X =
[[-11.2  -9.0 -14.8  -2.5 -38.5]
 [ -3.1  10.7 -19.7  14.8   1.3]
 [ 61.1   9.7  -5.4 -20.2  52.7]
 [ 25.6  -4.2   1.9  -1.2  29.7]
 [ 59.9  21.3  -0.6 -14.9  36.4]
 [ 30.4  -8.5  -1.3 -10.7  34.0]
 [-41.8 -22.1 -14.8  25.3 -25.6]
 [ 12.4 -20.1  -3.8  -5.5  28.1]
 [ 29.0 -12.1   6.2  -9.4  44.3]
 [ 49.8 -12.4  -1.0 -23.8  40.1]
 [ 44.8  -4.3 -13.4  -6.8  43.1]
 [ 23.7 -16.5   7.3 -19.4  41.1]]
Rows and columns are counted from 1.
row 1 col 1: -11.2
row 8 col 4: -5.5
row 5 col 2: 21.3
row 2 col 3: -19.7
row 4 col 3: 1.9
row 9 col 2: -12.1
row 12 col 1: 23.7
row 3 col 4: -20.2
row 6 col 5: 34.0
row 11 col 4: -6.8
row 1 col 2: -9.0
row 4 col 1: 25.6
row 6 col 4: -10.7
row 3 col 5: 52.7
row 5 col 3: -0.6
row 10 col 1: 49.8
row 9 col 1: 29.0
row 5 col 4: -14.9
row 8 col 5: 28.1
row 7 col 4: 25.3
row 5 col 5: 36.4
row 4 col 4: -1.2
row 7 col 3: -14.8
row 12 col 5: 41.1
row 12 col 4: -19.4
row 9 col 3: 6.2
row 5 col 1: 59.9
row 11 col 5: 43.1

grid =
-1.5,36.0,31.9,21.9,51.7,-14.1,-2.1,40.7,-2.8
-4.8,4.5,-21.7,40.5,10.7,-9.5,-35.8,45.8,8.5
-4.7,-6.4,-21.5,-2.2,2.4,23.1,22.5,-17.9,28.2
-24.1,-52.4,42.3,14.5,-23.0,44.7,-12.1,-26.4,-10.7
7.8,-13.3,-5.9,-10.5,31.1,9.5,15.3,-40.7,20.9
3.0,28.2,3.3,-20.8,36.2,-17.4,-25.0,55.7,-20.2
8.3,-3.4,-13.9,-1.3,16.0,35.6,-46.7,39.3,11.3
40.0,-22.6,17.3,5.4,24.9,8.8,-17.8,-20.5,-25.9
Indices start at 1.
(1, 1)	-1.5
(2, 4)	40.5
(7, 2)	-3.4
(8, 1)	40.0
(8, 3)	17.3
(4, 9)	-10.7
(7, 6)	35.6
(5, 7)	15.3
(4, 3)	42.3
(7, 8)	39.3
(6, 1)	3.0
(1, 4)	21.9
(8, 6)	8.8
(3, 3)	-21.5
(1, 8)	40.7
(4, 1)	-24.1
(4, 5)	-23.0
(5, 2)	-13.3
(8, 8)	-20.5
(7, 4)	-1.3
(8, 9)	-25.9
(2, 3)	-21.7
(5, 6)	9.5
(7, 3)	-13.9
(7, 7)	-46.7
(3, 1)	-4.7
(1, 9)	-2.8
(5, 8)	-40.7
(1, 6)	-14.1
(8, 5)	24.9
(4, 2)	-52.4
(8, 7)	-17.8

a =
[[59 35 76 39 59 42 42 76 37 29 28]
 [18  9 74 55 62 23 39 16 77 14 23]
 [58 38 55 11 18 22 37 49 49 14 69]
 [54  9 35 62 46 25 47 60 37 27 43]
 [58 46 66 30 22 61 71 20 46 68 46]
 [48 65 34 44 30 73 77 74 62 30 54]
 [77 56 55 71 59 64 50  9 14 51 33]
 [51 32 74 29 23 47 30 25 23 36 47]
 [64 22 69 28 24 69 70 62 24 32 75]
 [35 59 10 12 31 23 73 72 42 11 69]
 [24 56 12 16 77 75 13 59 73 68 13]
 [38 67 15 41 43 60 77 37 56 19 51]
 [59 29 47 37 43 46 43 44 12 67 42]
 [16 63 58 56 15 12 51 43 17 62 74]]
Indices start at 1.
row 1 col 1 => 59
row 10 col 11 => 69
row 10 col 2 => 59
row 6 col 9 => 62
row 8 col 3 => 74
row 1 col 6 => 42
row 13 col 3 => 47
row 6 col 8 => 74
row 4 col 8 => 60
row 8 col 10 => 36
row 3 col 6 => 22
row 4 col 7 => 47
row 1 col 9 => 37
row 5 col 5 => 22
row 2 col 8 => 16
row 11 col 9 => 73
row 9 col 6 => 69
row 10 col 3 => 10
row 3 col 3 => 55
row 13 col 1 => 59
row 12 col 6 => 60
row 10 col 5 => 31
row 10 col 4 => 12
row 7 col 8 => 9
row 9 col 9 => 24
row 14 col 3 => 58
row 5 col 4 => 30
row 11 col 2 => 56
row 5 col 2 => 46
row 3 col 7 => 37
row 7 col 6 => 64
row 1 col 3 => 76
row 10 col 7 => 73
row 14 col 2 => 63
row 7 col 11 => 33
row 13 col 5 => 43
row 1 col 10 => 29

B =
-559	-526	-98	-579	-700	-167	-279	-353	-219	-328	-310	196
22	39	531	231	-207	120	-305	87	198	15	-484	-664
65	-209	-9	-251	351	-106	-506	97	-267	644	323	240
-299	-362	-263	-333	325	452	79	286	228	-497	-115	116
14	96	-486	-50	566	18	-609	-22	-30	-639	-18	-166
83	-166	362	-124	-315	-820	-249	-387	-146	366	-40	-467
-175	-39	-460	136	-393	-19	235	-614	-370	-564	-550	-264
6	-426	-481	-365	422	404	154	-154	101	-340	292	40
-50	258	-583	339	-70	-39	-518	96	-689	-255	-510	-247
-588	-49	133	-169	-245	-361	-311	-271	-332	-543	-272	-537
-642	65	648	-107	-326	-750	130	-210	-224	126	-2	-348
339	-196	-344	-43	148	189	-761	477	-79	-504	-314	194
Rows and columns are counted from 1.
row 1 col 1 -> -559
row 12 col 3 -> -344
row 1 col 10 -> -328
row 9 col 3 -> -583
row 4 col 12 -> 116
row 11 col 1 -> -642
row 1 col 6 -> -167
row 3 col 10 -> 644
row 12 col 4 -> -43
row 2 col 3 -> 531
row 7 col 3 -> -460
row 10 col 12 -> -537
row 6 col 4 -> -124
row 3 col 11 -> 323
row 1 col 8 -> -353
row 11 col 8 -> -210
row 3 col 8 -> 97
row 6 col 6 -> -820
row 7 col 11 -> -550
row 9 col 7 -> -518
row 5 col 9 -> -30
row 6 col 3 -> 362
row 8 col 5 -> 422
row 11 col 6 -> -750
row 6 col 8 -> -387
row 1 col 7 -> -279
row 10 col 9 -> -332
row 12 col 11 -> -314
row 4 col 8 -> 286
row 4 col 3 -> -263
row 3 col 9 -> -267
row 3 col 2 -> -209
row 11 col 7 -> 130
row 6 col 7 -> -249
row 11 col 2 -> 65
row 8 col 9 -> 101
row 1 col 12 -> 196
row 5 col 6 -> 18
